Below is a small trained network, with its code and all its weights. Each question gives an input and a target symbol and asks what happens when units are switched off, that is, made to give their printed mean instead of their output.

import numpy as np


def w(rows, s, z=0):
    codes = np.array(rows[::2]) - 128.0
    scale = np.full(codes.shape[1], s)
    scale[-1] = z or s
    return codes * scale


def f(y):
    return np.maximum(y, 0)


def softmax(a):
    e = np.exp(a - a.max(-1, keepdims=True))
    return e / e.sum(-1, keepdims=True)


def log_softmax(a):
    a = a - a.max(-1, keepdims=True)
    return a - np.log(np.exp(a).sum(-1, keepdims=True))


def net(x, mask):
    ids = ['αβγδεζηθλμξστφψω'.index(c) for c in x.split()]
    T = len(ids)
    res = E[ids] + P[:T]
    u = 0
    for l in range(2):
        q, k, v = (res @ M[l].T for M in (Q, K, V))
        z = softmax(np.where(np.tri(T) > 0, q @ k.T / 4**0.5, -1e9)) @ v
        res = res + np.where(mask[u], z, O[l][:, -1]) @ O[l][:, :-1]
        u += 1
        y = f(res @ A[l][:, :-1].T + A[l][:, -1])
        res = res + np.where(mask[u : u + 12], y, B[l][:, -1]) @ B[l][:, :-1]
        u += 12
    return log_softmax(res[-1] @ U[:, :-1].T + U[:, -1])


Q, K, V, O, A, B = {}, {}, {}, {}, {}, {}
E = w([
[82,141,97,93,109,123,136],'α',
[235,176,102,156,85,176,147],'β',
[186,55,165,149,84,191,73],'γ',
[128,152,132,110,42,102,172],'δ',
[106,126,125,141,84,233,70],'ε',
[80,88,114,118,129,191,58],'ζ',
[143,162,73,215,56,156,123],'η',
[61,168,151,105,177,2,238],'θ',
[118,152,133,113,56,167,131],'λ',
[179,98,185,27,172,120,144],'μ',
[145,86,186,62,123,123,134],'ξ',
[177,171,91,196,69,36,213],'σ',
[26,61,93,113,158,133,102],'τ',
[174,82,82,170,208,51,116],'φ',
[124,70,186,70,116,71,150],'ψ',
[158,124,61,195,166,53,140],'ω',
],0.019)
P = w([
[119,44,46,62,83,126,183],'0',
[130,113,40,40,121,139,119],'1',
[141,113,76,68,110,125,117],'2',
[144,116,103,84,111,118,117],'3',
[146,118,125,101,111,111,116],'4',
[147,118,146,114,113,105,114],'5',
[144,126,162,121,121,108,112],'6',
[141,137,180,126,131,113,114],'7',
[139,134,201,140,130,107,115],'8',
[129,148,216,140,142,113,117],'9',
[127,142,239,156,141,105,114],'10',
[116,149,254,160,148,103,116],'11',
],0.012)
Q[0] = w([
[125,144,120,252,197,130,65],'0.h0',
[120,104,85,137,185,73,188],'0.h0',
[56,104,57,118,80,151,113],'0.h0',
[144,80,185,70,183,165,116],'0.h0',
],0.013)
K[0] = w([
[92,111,83,254,212,144,83],'0.h0',
[116,116,94,121,182,49,161],'0.h0',
[53,135,94,136,89,126,91],'0.h0',
[159,53,196,37,183,164,102],'0.h0',
],0.0088)
V[0] = w([
[128,110,213,155,178,65,93],'0.h0',
[254,162,105,100,92,121,141],'0.h0',
[122,131,151,108,39,135,115],'0.h0',
[143,97,73,90,91,112,114],'0.h0',
],0.007)
O[0] = w([
[97,193,120,174,32,156,97,110],'0.h0',
[2,52,148,152,112,123,77,252],'0.h0',
[104,123,80,167,169,140,141,179],'0.h0',
[174,118,170,145,187,197,152,230],'0.h0',
],0.0065,0.0037)
A[0] = w([
[82,79,128,119,94,174,97,77],'0.n0',
[88,111,69,28,126,204,140,113],'0.n1',
[182,110,154,40,102,75,40,103],'0.n2',
[156,179,166,240,80,78,124,176],'0.n3',
[228,144,59,160,110,105,135,158],'0.n4',
[99,63,114,119,55,201,54,113],'0.n5',
[70,101,176,85,94,180,127,167],'0.n6',
[115,169,185,119,182,132,146,99],'0.n7',
[156,159,53,143,82,150,144,105],'0.n8',
[89,107,122,72,50,142,156,145],'0.n9',
[106,220,183,105,122,139,107,254],'0.n10',
[254,204,89,72,23,117,88,167],'0.n11',
],0.0087,0.0057)
B[0] = w([
[163,190,140,151,155,48,97,171],'0.n0',
[114,69,120,136,85,103,175,216],'0.n1',
[138,176,54,172,142,142,125,217],'0.n2',
[133,108,154,115,154,146,93,228],'0.n3',
[161,64,83,79,128,129,91,181],'0.n4',
[145,135,96,81,183,84,144,224],'0.n5',
[139,105,73,139,98,94,91,253],'0.n6',
[159,124,154,197,166,113,114,160],'0.n7',
[88,96,90,102,193,101,133,144],'0.n8',
[83,136,37,100,169,122,174,197],'0.n9',
[142,83,156,109,116,77,94,237],'0.n10',
[2,95,29,159,209,46,80,161],'0.n11',
],0.0096,0.0063)
Q[1] = w([
[128,22,147,79,94,80,54],'1.h0',
[2,142,127,105,104,89,163],'1.h0',
[218,191,204,182,113,149,142],'1.h0',
[129,76,125,138,191,160,112],'1.h0',
],0.009)
K[1] = w([
[56,255,160,177,218,22,168],'1.h0',
[42,161,146,170,93,165,132],'1.h0',
[232,193,84,163,77,154,124],'1.h0',
[191,112,126,144,228,137,160],'1.h0',
],0.0098)
V[1] = w([
[202,253,135,149,147,85,205],'1.h0',
[120,153,35,82,145,94,210],'1.h0',
[150,204,209,47,180,109,94],'1.h0',
[61,173,205,129,148,149,195],'1.h0',
],0.0056)
O[1] = w([
[161,113,149,128,255,119,147,88],'1.h0',
[86,184,204,173,133,158,95,254],'1.h0',
[130,129,148,139,144,118,184,84],'1.h0',
[166,133,41,233,210,125,98,60],'1.h0',
],0.0089,0.0097)
A[1] = w([
[171,104,60,137,141,127,198,51],'1.n0',
[109,118,146,157,103,90,100,111],'1.n1',
[147,144,215,97,84,140,149,180],'1.n2',
[146,73,37,105,124,130,121,79],'1.n3',
[106,173,36,116,62,109,78,125],'1.n4',
[110,172,129,125,149,151,55,93],'1.n5',
[142,100,129,142,118,169,71,253],'1.n6',
[141,60,140,105,141,76,118,255],'1.n7',
[118,104,127,138,121,165,136,234],'1.n8',
[173,102,86,121,135,140,208,230],'1.n9',
[94,150,203,120,113,253,130,107],'1.n10',
[91,121,121,162,71,135,104,179],'1.n11',
],0.012,0.0037)
B[1] = w([
[230,167,7,73,189,105,184,131],'1.n0',
[166,146,81,87,151,150,166,194],'1.n1',
[130,208,138,94,133,155,135,173],'1.n2',
[177,142,121,151,93,42,138,167],'1.n3',
[116,96,126,97,150,122,90,233],'1.n4',
[122,68,101,153,68,97,164,162],'1.n5',
[90,163,151,100,155,143,164,194],'1.n6',
[96,134,117,109,95,193,66,253],'1.n7',
[113,172,144,153,146,137,97,150],'1.n8',
[157,137,58,123,76,107,102,134],'1.n9',
[172,159,126,153,195,163,139,141],'1.n10',
[149,123,116,68,174,125,94,210],'1.n11',
],0.011,0.014)
U = w([
[91,149,130,166,104,103,115,56],'α',
[112,112,141,148,125,92,131,88],'β',
[122,80,153,121,151,98,158,91],'γ',
[110,116,148,145,122,103,135,85],'δ',
[109,122,137,156,119,91,130,138],'ε',
[99,136,130,163,100,108,126,120],'ζ',
[127,184,172,86,191,178,114,181],'η',
[254,182,14,83,164,75,173,3],'θ',
[99,110,141,163,120,62,127,168],'λ',
[117,99,145,131,136,102,147,72],'μ',
[139,252,140,159,117,220,106,189],'ξ',
[102,147,133,161,102,93,116,84],'σ',
[122,87,160,133,149,97,143,113],'τ',
[114,82,144,132,138,93,151,79],'φ',
[65,55,85,106,100,85,86,179],'ψ',
[111,89,149,139,134,91,141,103],'ω',
],0.0085,0.0045)

Each question gives the input, a string of symbols that net reads in full, and the target symbol t.
The units are the heads (4 rows each of Q, K, V and O) and the neurons (one row each of A and B). Each row of codes is followed by its name. A weight is (code - 128) times the scale printed after its matrix; where a second scale follows, it is the last column's (O, A, B and U).
mask holds one flag per unit, layer by layer, with each layer's heads first. A switched-off unit (its flag False) gives its mean, the last column of its rows in O or B, instead of its output. The means were averaged over made-up inputs and are rounded, as every weight is.
A unit's drop is (log p(t) with every unit on - log p(t) with that unit switched off) / (log p(t) with every unit on - log p(t) with every unit switched off).
The circuit of an input: a set's keep is (log p(t) with only the set's units on - log p(t) with every unit switched off) / (log p(t) with every unit on - log p(t) with every unit switched off). Starting from the 12 units with the biggest drops (on a tie, the unit counted first), units are removed one at a time, each time the one whose removal leaves the highest keep (on an exact tie, the one counted first), for as long as the keep stays at least 0.8.
units of the circuit, in order: the units of the circuit, biggest drop first
unit that matters most: the unit with the biggest drop
top k neurons: the k neurons with the biggest drops, biggest first
top k neurons in layer l: the k neurons of layer l with the biggest drops, biggest first
input δ φ ξ γ α ψ γ, target η: units of the circuit, in order -> (1.n6)
input γ τ α μ, target ψ: top 2 neurons -> (0.n2 0.n6)
input ε λ ω β μ γ γ ψ μ φ μ γ, target ξ: units of the circuit, in order -> (1.n2 1.n4)
input μ μ β ω β δ μ, target ξ: units of the circuit, in order -> (1.n2 0.n11 1.h0)
input β ζ ζ α θ β, target θ: units of the circuit, in order -> (0.n4 1.n0)
input λ β μ σ, target ψ: top 2 neurons in layer 0 -> (0.n8 0.n4)
input φ τ ζ λ γ ζ θ ω, target θ: units of the circuit, in order -> (1.h0 1.n0)
input ε μ ψ γ δ β σ σ τ θ γ, target θ: top 3 neurons in layer 0 -> (0.n5 0.n6 0.n7)
input τ τ θ, target η: top 3 neurons in layer 0 -> (0.n1 0.n6 0.n11)
input λ φ λ, target η: top 2 neurons -> (1.n10 0.n9)
input τ δ α λ δ δ ψ ε μ δ θ ξ, target θ: top 2 neurons in layer 0 -> (0.n6 0.n2)
input β δ γ μ φ γ, target η: top 2 neurons -> (0.n4 1.n2)
input μ α ε θ φ, target θ: units of the circuit, in order -> (1.h0 0.n4 1.n0)
input μ β τ τ ε ξ ζ ζ β η, target ψ: units of the circuit, in order -> (1.h0 1.n4)
input η μ ω ζ ζ, target η: units of the circuit, in order -> (1.h0 1.n10)
input λ θ μ, target θ: unit that matters most -> 0.n2
input μ σ ξ φ μ θ ε, target θ: top 2 neurons -> (0.n5 0.n6)
input λ μ ε δ ε δ α μ τ λ σ τ, target η: top 3 neurons -> (0.n4 0.n11 0.n9)
input α α β μ η β μ ε α η, target η: top 2 neurons -> (0.n6 1.n11)
input μ λ α μ ψ β, target ψ: units of the circuit, in order -> (0.n11)
input λ ψ λ β β ε ξ ε λ ε θ ζ, target θ: top 3 neurons in layer 0 -> (0.n3 0.n6 0.n5)
input β φ α ω ε μ ζ τ β, target η: top 2 neurons -> (0.n6 0.n11)
input τ α β γ δ α τ η δ, target η: top 4 neurons in layer 1 -> (1.n2 1.n5 1.n11 1.n3)
input ε β ε, target η: top 4 neurons -> (0.n4 1.n10 0.n11 1.n2)
